Below are the code and all the weights of a small trained network. Each question names an input and a class and asks about switching units off, where a switched-off unit gives its printed mean instead of its output.

import numpy as np


def w(rows, s, z=0):
    codes = np.array(rows[::2]) - 128.0
    scale = np.full(codes.shape[1], s)
    scale[-1] = z or s
    return codes * scale


def f(y):
    return np.maximum(y, 0)


def log_softmax(a):
    a = a - a.max(-1, keepdims=True)
    return a - np.log(np.exp(a).sum(-1, keepdims=True))


def net(x, mask):
    res = np.array(x, float).reshape(1, 3) / 4 @ E
    y = f(res @ A[0][:, :-1].T + A[0][:, -1])
    res = res + np.where(mask, y, B[0][:, -1]) @ B[0][:, :-1]
    return log_softmax(res[-1] @ U[:, :-1].T + U[:, -1])


A, B = {}, {}
E = w([
[78,204,164,146,214],'x0',
[205,102,73,106,220],'x1',
[100,32,111,247,165],'x2',
],0.011)
A[0] = w([
[190,66,99,112,1,66],'neuron 1',
[46,209,184,152,218,70],'neuron 2',
[82,36,101,229,113,32],'neuron 3',
[251,112,50,81,217,71],'neuron 4',
[59,152,182,134,7,2],'neuron 5',
[158,183,173,33,62,50],'neuron 6',
[182,178,113,74,137,114],'neuron 7',
],0.0095,0.0023)
B[0] = w([
[217,169,30,63,125,226],'neuron 1',
[211,158,38,31,152,220],'neuron 2',
[154,86,137,118,206,251],'neuron 3',
[29,183,64,229,89,241],'neuron 4',
[11,158,40,193,126,209],'neuron 5',
[124,29,202,131,254,214],'neuron 6',
[94,75,168,178,199,188],'neuron 7',
],0.009,0.011)
U = w([
[27,152,93,200,102,102],'0',
[142,4,185,141,202,106],'1',
[225,171,70,57,114,103],'2',
[145,125,171,149,95,254],'3',
[135,125,199,134,39,99],'4',
],0.011,0.012)

Each question gives the input, the list of numbers given to net, and the class t.
The units are the neurons (one row each of A and B). Each row of codes is followed by its name. A weight is (code - 128) times the scale printed after its matrix; where a second scale follows, it is the last column's (A, B and U).
mask holds one flag per neuron, in row order. A switched-off neuron (its flag False) gives its mean, the last column of its row in B, instead of its output. The means were averaged over made-up inputs and are rounded, as every weight is.
A unit's drop is (log p(t) with every unit on - log p(t) with that unit switched off) / (log p(t) with every unit on - log p(t) with every unit switched off).
unit that matters most: the unit with the biggest drop
top k neurons: the k neurons with the biggest drops, biggest first
drop of u: that unit's drop, to one decimal
input [-3,8,-6], class 0: unit that matters most => neuron 4
input [-3,-4,-5], class 1: top 2 neurons => [neuron 6; neuron 4]
input [6,-2,5], class 2: top 2 neurons => [neuron 2; neuron 6]
input [-5,-7,-4], class 0: top 3 neurons => [neuron 5; neuron 2; neuron 3]
input [1,-1,3], class 3: top 2 neurons => [neuron 6; neuron 7]
input [7,-3,6], class 2: top 3 neurons => [neuron 2; neuron 6; neuron 7]
input [-6,-5,2], class 2: top 3 neurons => [neuron 1; neuron 4; neuron 7]
input [8,6,3], class 2: top 2 neurons => [neuron 2; neuron 5]
input [-6,-1,4], class 2: top 3 neurons => [neuron 1; neuron 6; neuron 7]
input [1,-1,0], class 3: top 3 neurons => [neuron 1; neuron 4; neuron 5]
input [4,6,-2], class 0: top 2 neurons => [neuron 4; neuron 1]
input [6,-4,7], class 1: top 3 neurons => [neuron 1; neuron 3; neuron 4]
input [-6,0,4], class 2: top 2 neurons => [neuron 1; neuron 6]
input [-1,-4,-7], class 1: top neuron => [neuron 6]
input [0,-1,0], class 3: drop of neuron 2 => 0.4
input [7,7,0], class 0: drop of neuron 7 => 0.1
input [-3,5,1], class 0: drop of neuron 4 => 0.6
